Below are the code and all the weights of a small trained network. Each question names an input and a class and asks about switching units off, where a switched-off unit gives its printed mean instead of its output.

import numpy as np


def w(rows, s, z=0):
    codes = np.array(rows[::2]) - 128.0
    scale = np.full(codes.shape[1], s)
    scale[-1] = z or s
    return codes * scale


def f(y):
    return y / 2 * (1 + np.tanh(0.7978845608 * (y + 0.044715 * y**3)))


def log_softmax(a):
    a = a - a.max(-1, keepdims=True)
    return a - np.log(np.exp(a).sum(-1, keepdims=True))


def net(x, mask):
    res = np.array(x, float).reshape(1, 6) / 4 @ E
    y = f(res @ A[0][:, :-1].T + A[0][:, -1])
    res = res + np.where(mask, y, B[0][:, -1]) @ B[0][:, :-1]
    return log_softmax(res[-1] @ U[:, :-1].T + U[:, -1])


A, B = {}, {}
E = w([
[54,1,125,84,122,56,89,111,122,130],'x0',
[82,95,102,185,121,181,58,136,210,226],'x1',
[154,146,120,172,191,123,176,51,182,137],'x2',
[99,95,151,138,69,105,204,163,172,139],'x3',
[144,19,96,18,148,145,107,195,175,117],'x4',
[64,122,155,158,157,197,195,94,68,140],'x5',
],0.0094)
A[0] = w([
[150,68,72,45,99,106,148,183,171,137,197],'n1',
[183,121,111,54,139,116,112,174,201,85,118],'n2',
[45,64,154,134,102,132,155,140,175,194,164],'n3',
[123,134,107,19,137,142,111,119,73,82,214],'n4',
[135,152,96,167,114,182,153,106,127,146,254],'n5',
[170,115,60,209,100,88,1,101,207,218,161],'n6',
[150,133,107,49,150,187,108,165,169,98,166],'n7',
],0.0081,0.0038)
B[0] = w([
[82,119,100,165,251,255,201,197,129,157,238],'n1',
[60,95,22,169,197,195,124,248,20,233,197],'n2',
[110,191,195,157,230,168,129,135,153,112,223],'n3',
[115,130,92,30,132,89,81,122,163,84,215],'n4',
[172,111,142,209,202,164,89,122,96,55,220],'n5',
[207,178,248,95,148,54,75,49,236,89,255],'n6',
[125,119,46,145,144,162,67,132,40,92,186],'n7',
],0.0075,0.009)
U = w([
[90,158,155,189,169,207,160,116,136,123,158],'0',
[126,79,95,120,50,131,130,102,149,215,4],'1',
[118,92,14,125,137,158,125,170,89,120,124],'2',
[126,106,151,115,7,96,160,182,95,153,75],'3',
[122,108,125,82,164,106,66,97,150,128,166],'4',
[169,169,173,120,110,62,139,58,143,64,226],'5',
[89,59,132,76,73,61,107,141,156,82,37],'6',
],0.011,0.0038)

Each question gives the input, the list of numbers given to net, and the class t.
The units are the neurons (one row each of A and B). Each row of codes is followed by its name. A weight is (code - 128) times the scale printed after its matrix; where a second scale follows, it is the last column's (A, B and U).
mask holds one flag per neuron, in row order. A switched-off neuron (its flag False) gives its mean, the last column of its row in B, instead of its output. The means were averaged over made-up inputs and are rounded, as every weight is.
A unit's drop is (log p(t) with every unit on - log p(t) with that unit switched off) / (log p(t) with every unit on - log p(t) with every unit switched off).
The circuit of an input: a set's keep is (log p(t) with only the set's units on - log p(t) with every unit switched off) / (log p(t) with every unit on - log p(t) with every unit switched off). Starting from all 7 units, units are removed one at a time, each time the one whose removal leaves the highest keep (on an exact tie, the one counted first), for as long as the keep stays at least 0.8.
units of the circuit, in order: the units of the circuit, biggest drop first
most important unit: the unit with the biggest drop
top k neurons: the k neurons with the biggest drops, biggest first
drop when u is switched off: that unit's drop, to one decimal
input [7,2,8,6,2,1], class 0: most important unit	n3
input [6,4,-7,3,0,-1], class 0: top 2 neurons	n1, n3
input [7,-5,0,4,-5,2], class 6: units of the circuit, in order	n6, n1
input [-7,-8,1,-6,1,7], class 5: top 2 neurons	n1, n2
input [1,4,-7,-1,-3,-2], class 5: units of the circuit, in order	n6, n2
input [2,3,0,3,7,4], class 0: top 2 neurons	n3, n1
input [8,-5,-6,-4,4,3], class 2: top 2 neurons	n1, n6
input [1,-7,6,8,-3,5], class 5: top 4 neurons	n1, n2, n3, n7
input [8,2,4,7,8,-1], class 0: top 2 neurons	n3, n1
input [-1,-5,4,2,1,6], class 5: top 3 neurons	n1, n2, n3
input [-7,-8,6,6,7,7], class 2: top 3 neurons	n6, n3, n7
input [8,-8,-1,1,7,7], class 2: top 2 neurons	n1, n6
input [-6,-7,-8,2,3,5], class 2: top 2 neurons	n6, n7
input [1,3,-8,8,2,1], class 0: units of the circuit, in order	n3
input [7,2,0,3,7,2], class 0: drop when n3 is switched off	1.2
input [4,4,-6,0,-5,0], class 5: drop when n1 is switched off	0.3
input [-3,7,-3,-5,-4,-4], class 5: drop when n6 is switched off	0.1
